[[-24  -7  21   3  -8 -12  -2  18]
 [-16  -9   8 -68 -42 -42  -7 -81]
 [-87  34 -35  64 -40  14   3  63]
 [ 57  10 -48  -9   8 -28  -7 -50]
 [-47  13   9   2  25 -15  17  18]
 [  1 -35  76  30  15  23  10  42]
 [-21   4 -12   0 -14  -8   5   8]
 [ -2  11 -24   0  23  -6  25  -5]]
|
[[ -2  11 -24   0  23  -6  25  -5]
 [-21   4 -12   0 -14  -8   5   8]
 [  1 -35  76  30  15  23  10  42]
 [-47  13   9   2  25 -15  17  18]
 [ 57  10 -48  -9   8 -28  -7 -50]
 [-87  34 -35  64 -40  14   3  63]
 [-16  -9   8 -68 -42 -42  -7 -81]
 [-24  -7  21   3  -8 -12  -2  18]]

[[ 34   3 -22  97  52 -46  -1   1 -45]
 [-14   7  58 -20  -6   8 -29 -17 -39]
 [-34  -4 -91  15  18 -32 -28 -13  36]]
|
[[-34  -4 -91  15  18 -32 -28 -13  36]
 [-14   7  58 -20  -6   8 -29 -17 -39]
 [ 34   3 -22  97  52 -46  -1   1 -45]]

[[  6   9 -22]
 [-58  14 -30]
 [ 15 -20 -11]
 [ 13  31   3]
 [-28 -58  92]]
|
[[-28 -58  92]
 [ 13  31   3]
 [ 15 -20 -11]
 [-58  14 -30]
 [  6   9 -22]]

[[  0   2   0  -2   5   1  -2  -3   2]
 [  0   2  -2   1   5  -3   8  -2   1]
 [ -4  -3  -1  -4   6   0   1   3  -1]
 [ -2   9  -1  -7  -3   0  -2  -2  -2]
 [-36   6 -36  33   8   8  42  -1  20]
 [ 33 -16  78 -81  52  18  48  30   7]
 [  0  -5   1  -4  -5   2   0  -1   0]
 [-31 -57  33  30  35  31  18 -36  24]]
|
[[-31 -57  33  30  35  31  18 -36  24]
 [  0  -5   1  -4  -5   2   0  -1   0]
 [ 33 -16  78 -81  52  18  48  30   7]
 [-36   6 -36  33   8   8  42  -1  20]
 [ -2   9  -1  -7  -3   0  -2  -2  -2]
 [ -4  -3  -1  -4   6   0   1   3  -1]
 [  0   2  -2   1   5  -3   8  -2   1]
 [  0   2   0  -2   5   1  -2  -3   2]]

[[ 51   8   2 -47]
 [-17 -11  11 -23]
 [-92 -27  -8 -31]
 [-61 -22  -5 -43]
 [-92 -27  -9 -24]
 [-71 -24 -11 -45]
 [ 84  19   6 -33]
 [-28 -23   0 -12]
 [-76 -20  -8 -46]
 [-56  -8  -6  -1]]
|
[[-56  -8  -6  -1]
 [-76 -20  -8 -46]
 [-28 -23   0 -12]
 [ 84  19   6 -33]
 [-71 -24 -11 -45]
 [-92 -27  -9 -24]
 [-61 -22  -5 -43]
 [-92 -27  -8 -31]
 [-17 -11  11 -23]
 [ 51   8   2 -47]]

[[ 24  41 -31  37 -62  22 -46   6  18 -49 -13  -2  14  37]
 [ 17  16 -17  12 -34  32 -20   4  32 -19  -2  -2  19  17]
 [-26  78   7  63  15 -38  31  -9 -44  30  -3  53 -26  44]
 [  5 -55 -15 -36 -10 -29 -24  -8 -34 -26  46 -37 -19 -44]
 [ -1  27  15  19  42   9  47 -11  29  52 -13  40  13  22]
 [ 34 -58 -16 -44 -69  38 -67  31  15 -73 -23 -63  21 -36]]
|
[[ 34 -58 -16 -44 -69  38 -67  31  15 -73 -23 -63  21 -36]
 [ -1  27  15  19  42   9  47 -11  29  52 -13  40  13  22]
 [  5 -55 -15 -36 -10 -29 -24  -8 -34 -26  46 -37 -19 -44]
 [-26  78   7  63  15 -38  31  -9 -44  30  -3  53 -26  44]
 [ 17  16 -17  12 -34  32 -20   4  32 -19  -2  -2  19  17]
 [ 24  41 -31  37 -62  22 -46   6  18 -49 -13  -2  14  37]]

[[ -3   9 -56 -14   8 -67  87   9 -37  17 -37 -22]
 [  0 -28  23  29 -16 -31 -36 -15  50  19 -36   9]
 [-10 -25  56  47 -18 -22 -36 -29  27   7 -32  19]]
|
[[-10 -25  56  47 -18 -22 -36 -29  27   7 -32  19]
 [  0 -28  23  29 -16 -31 -36 -15  50  19 -36   9]
 [ -3   9 -56 -14   8 -67  87   9 -37  17 -37 -22]]

[[  2 -56 -63 -13  -7   1   0]
 [ -5  11  71  17   5 -16  -9]
 [ -5  28 -15 -15   1 -10 -12]
 [ -6  18  78   9   3  -3 -19]
 [-12 -22 -52 -16  -6 -15 -19]
 [ -9  26  11  -8   3 -24 -19]]
|
[[ -9  26  11  -8   3 -24 -19]
 [-12 -22 -52 -16  -6 -15 -19]
 [ -6  18  78   9   3  -3 -19]
 [ -5  28 -15 -15   1 -10 -12]
 [ -5  11  71  17   5 -16  -9]
 [  2 -56 -63 -13  -7   1   0]]

[[ -7 -17   0  48  -4   0 -61 -31   9  27  15  88   0]
 [ 14  95   0   0 -15 -31  52 -16 -79 -57 -34   0  22]
 [ 27 -48 -86 -46  -7  29   0  70   0  -6   0 -17  21]
 [-22   0  45   0 -85 -58   0  20   0  32  75  -2   0]
 [ -8 -20   4  53 -14 -63 -53 -24  25  17  31  87  17]
 [ 71  23   0 -20 -15  34  22   0 -57   0  11  20  17]
 [-59 -13  28  11  40  93   1 -19 -23  12  48 -18 -84]]
|
[[-59 -13  28  11  40  93   1 -19 -23  12  48 -18 -84]
 [ 71  23   0 -20 -15  34  22   0 -57   0  11  20  17]
 [ -8 -20   4  53 -14 -63 -53 -24  25  17  31  87  17]
 [-22   0  45   0 -85 -58   0  20   0  32  75  -2   0]
 [ 27 -48 -86 -46  -7  29   0  70   0  -6   0 -17  21]
 [ 14  95   0   0 -15 -31  52 -16 -79 -57 -34   0  22]
 [ -7 -17   0  48  -4   0 -61 -31   9  27  15  88   0]]
---
[[-39 -34 -16 -54  91  19   8  10  35 -28  27 -18   7 -16  -3  26]
 [ 40 -18   8  20  -5  55  21  10  -5 -29 -88  22 -15  39  39   0]
 [-29 -34  -2 -41  75  55  18   9  18 -53 -23  21 -30  -3  -2 -23]
 [-44  27   9  -6 -20 -23 -17 -11 -18   2  46  29 -34 -32 -57 -75]
 [-27  33  15  10 -42 -18 -15 -13 -27   3  22  38 -39 -23 -49 -82]]
|
[[-39 -34 -16 -54  91  19   8  10  35 -28  27 -18   7 -16  -3  26]
 [-29 -34  -2 -41  75  55  18   9  18 -53 -23  21 -30  -3  -2 -23]
 [-27  33  15  10 -42 -18 -15 -13 -27   3  22  38 -39 -23 -49 -82]]

[[ -5  31]
 [  4  61]
 [ 16 -37]
 [-48 -64]
 [-43  35]
 [-12 -53]
 [ 18  59]
 [-25 -69]
 [ -7   1]
 [ 52   6]]
|
[[ -5  31]
 [ 16 -37]
 [-43  35]
 [ 18  59]
 [ -7   1]]

[[ 80 -49 -52 -26  12  95  78]
 [-81 -61 -63  32 -10  54 -61]
 [ 61 -30  17 -19 -30  68 -21]]
|
[[ 80 -49 -52 -26  12  95  78]
 [ 61 -30  17 -19 -30  68 -21]]

[[  0 -87   0   5 -22  -5]
 [-77 -59   0   5 -47   6]
 [  6 -39 -71   0 -50  -7]
 [-31 -43 -78  25 -37   1]]
|
[[  0 -87   0   5 -22  -5]
 [  6 -39 -71   0 -50  -7]]

[[ -1  -2   8   3  -8   7   5  -2   1  -5   3   5]
 [ 27  -1  -5 -45  13  20  16   1   1   1   1  10]
 [  5   0  -1 -12  70  16   9   2   1  -1  -1 -18]]
|
[[ -1  -2   8   3  -8   7   5  -2   1  -5   3   5]
 [  5   0  -1 -12  70  16   9   2   1  -1  -1 -18]]

[[-19 -13 -57   0 -16  -9  -1 -12 -59 -36 -23   4 -19  -6 -35]
 [-20  -7  -8  -6  -6  15  -6   9 -49  -2   2  16 -17 -24   9]
 [  8 -10   7   0   2 -19 -17 -29 -14   9   0  -8  -6 -13 -11]
 [-23 -13 -11 -24 -44  20 -20 -31  83  -7 -25  -3  -7 -30 -30]
 [-14 -16  -8   9  27  36 -26  22 -33  11   6  17 -19 -32 -13]
 [  9 -19   3   5   2 -56 -14 -33 -20   7 -12 -11 -13 -15 -23]]
|
[[-19 -13 -57   0 -16  -9  -1 -12 -59 -36 -23   4 -19  -6 -35]
 [  8 -10   7   0   2 -19 -17 -29 -14   9   0  -8  -6 -13 -11]
 [-14 -16  -8   9  27  36 -26  22 -33  11   6  17 -19 -32 -13]]

[[-57  31   9  50   1 -50 -66  49  34 -73 -43]
 [ 28  38  -5 -37 -25 -46 -40 -31 -19  51   4]
 [ 38  24  -2 -29 -16  -3  -9 -25 -17  36  19]
 [ 11  28  -4 -21 -14 -23 -30 -20 -17  29   2]
 [ 11  90 -24 -68 -49 -45 -56 -62 -47  -4  -4]
 [ 43 -57  23  60  19 -51 -54  55  44  50 -20]]
|
[[-57  31   9  50   1 -50 -66  49  34 -73 -43]
 [ 38  24  -2 -29 -16  -3  -9 -25 -17  36  19]
 [ 11  90 -24 -68 -49 -45 -56 -62 -47  -4  -4]]
